Below are the code and all the weights of a small trained network. Each question names an input and a class and asks about switching units off, where a switched-off unit gives its printed mean instead of its output.

import numpy as np


def w(rows, s, z=0):
    codes = np.array(rows[::2]) - 128.0
    scale = np.full(codes.shape[1], s)
    scale[-1] = z or s
    return codes * scale


def f(y):
    return y / 2 * (1 + np.tanh(0.7978845608 * (y + 0.044715 * y**3)))


def log_softmax(a):
    a = a - a.max(-1, keepdims=True)
    return a - np.log(np.exp(a).sum(-1, keepdims=True))


def net(x, mask):
    res = np.array(x, float).reshape(1, 3) / 4 @ E
    y = f(res @ A[0][:, :-1].T + A[0][:, -1])
    res = res + np.where(mask, y, B[0][:, -1]) @ B[0][:, :-1]
    return log_softmax(res[-1] @ U[:, :-1].T + U[:, -1])


A, B = {}, {}
E = w([
[87,43,181,171,82],'x0',
[81,99,94,2,121],'x1',
[100,92,39,190,180],'x2',
],0.011)
A[0] = w([
[109,177,200,80,65,104],'N0',
[52,90,60,171,189,93],'N1',
[114,83,38,169,159,91],'N2',
[206,195,145,236,93,123],'N3',
[206,159,145,210,122,124],'N4',
[199,119,126,181,138,86],'N5',
[72,77,72,170,213,145],'N6',
[107,254,138,113,214,114],'N7',
[69,110,55,183,175,112],'N8',
[230,135,146,207,164,113],'N9',
[3,125,122,55,147,103],'N10',
[11,81,110,14,153,97],'N11',
[186,217,61,79,192,86],'N12',
[215,162,198,64,25,140],'N13',
[171,126,175,235,133,113],'N14',
[64,10,203,187,160,123],'N15',
[165,226,91,104,185,86],'N16',
[99,106,95,3,95,120],'N17',
[218,194,49,105,126,85],'N18',
[34,127,81,59,114,122],'N19',
[154,107,8,159,155,124],'N20',
[161,142,139,172,126,85],'N21',
[69,116,82,67,84,133],'N22',
[140,177,180,208,141,114],'N23',
[90,64,159,153,95,247],'N24',
[13,38,210,167,109,87],'N25',
[64,64,86,35,112,116],'N26',
[169,198,76,110,160,86],'N27',
[7,43,158,146,35,116],'N28',
[34,94,43,142,208,123],'N29',
[114,99,65,174,207,114],'N30',
[107,109,28,184,150,106],'N31',
[181,112,158,200,95,99],'N32',
[209,145,200,77,51,88],'N33',
[192,184,210,78,135,87],'N34',
[132,226,57,92,165,131],'N35',
[51,63,190,180,25,96],'N36',
[162,225,85,111,161,192],'N37',
[168,144,139,173,116,84],'N38',
[196,205,232,75,44,93],'N39',
],0.0087,0.014)
B[0] = w([
[135,109,152,141,93,169],'N0',
[142,116,165,81,64,158],'N1',
[141,119,163,37,55,154],'N2',
[169,79,126,120,180,209],'N3',
[183,87,124,113,177,188],'N4',
[156,114,125,117,121,141],'N5',
[114,136,178,135,95,186],'N6',
[108,137,94,149,105,184],'N7',
[141,128,167,104,89,166],'N8',
[190,69,104,84,183,185],'N9',
[184,87,124,125,152,172],'N10',
[177,79,119,133,164,197],'N11',
[118,143,60,133,101,190],'N12',
[132,142,169,138,92,214],'N13',
[164,96,116,128,157,183],'N14',
[116,159,94,149,107,183],'N15',
[123,147,60,107,72,175],'N16',
[176,84,136,143,160,202],'N17',
[131,139,74,111,76,169],'N18',
[169,83,131,115,179,180],'N19',
[114,157,170,135,74,180],'N20',
[181,78,106,38,107,132],'N21',
[145,97,126,147,157,176],'N22',
[185,71,122,83,170,173],'N23',
[99,172,127,246,172,249],'N24',
[117,159,23,64,50,174],'N25',
[202,77,115,131,185,192],'N26',
[133,133,106,130,107,160],'N27',
[128,179,63,143,95,190],'N28',
[143,131,182,126,92,183],'N29',
[136,125,149,140,102,168],'N30',
[130,109,170,102,72,166],'N31',
[161,107,108,114,139,154],'N32',
[140,113,160,129,60,172],'N33',
[122,121,139,131,69,164],'N34',
[118,145,98,168,117,202],'N35',
[117,150,69,140,77,180],'N36',
[99,160,104,225,140,242],'N37',
[172,52,93,54,95,133],'N38',
[131,122,177,123,55,199],'N39',
],0.012)
U = w([
[175,61,101,133,182,143],'0',
[109,182,2,143,81,83],'1',
[126,134,235,129,53,106],'2',
[70,203,165,192,223,245],'3',
[69,108,122,89,145,103],'4',
[108,147,101,76,151,104],'5',
[113,136,137,71,167,102],'6',
[113,160,160,52,138,106],'7',
],0.013,0.012)

Each question gives the input, the list of numbers given to net, and the class t.
The units are the neurons (one row each of A and B). Each row of codes is followed by its name. A weight is (code - 128) times the scale printed after its matrix; where a second scale follows, it is the last column's (A, B and U).
mask holds one flag per neuron, in row order. A switched-off neuron (its flag False) gives its mean, the last column of its row in B, instead of its output. The means were averaged over made-up inputs and are rounded, as every weight is.
A unit's drop is (log p(t) with every unit on - log p(t) with that unit switched off) / (log p(t) with every unit on - log p(t) with every unit switched off).
The circuit of an input: a set's keep is (log p(t) with only the set's units on - log p(t) with every unit switched off) / (log p(t) with every unit on - log p(t) with every unit switched off). Starting from the 12 units with the biggest drops (on a tie, the unit counted first), units are removed one at a time, each time the one whose removal leaves the highest keep (on an exact tie, the one counted first), for as long as the keep stays at least 0.8.
circuit, biggest first: the units of the circuit, biggest drop first
top k neurons: the k neurons with the biggest drops, biggest first
drop of u: that unit's drop, to one decimal
input [1,7,-7], class 0: top 4 neurons	(N26, N11, N17, N19)
input [5,-4,-5], class 1: top 2 neurons	(N36, N25)
input [7,7,-5], class 0: circuit, biggest first	(N26)
input [8,-6,-3], class 1: top 2 neurons	(N25, N36)
input [-3,-8,-8], class 0: top 3 neurons	(N3, N9, N4)
input [4,3,3], class 1: top 2 neurons	(N25, N28)
input [7,-4,7], class 1: top 2 neurons	(N25, N15)
input [-8,-8,7], class 0: top 4 neurons	(N9, N3, N4, N23)
input [5,4,6], class 2: top 3 neurons	(N29, N6, N1)
input [6,5,-3], class 1: top 4 neurons	(N28, N25, N36, N3)
input [-6,1,7], class 2: drop of N1	0.1
input [4,-1,2], class 1: drop of N25	0.3
input [-7,7,-7], class 0: drop of N11	1.0
input [-7,-8,4], class 0: circuit, biggest first	(N9)
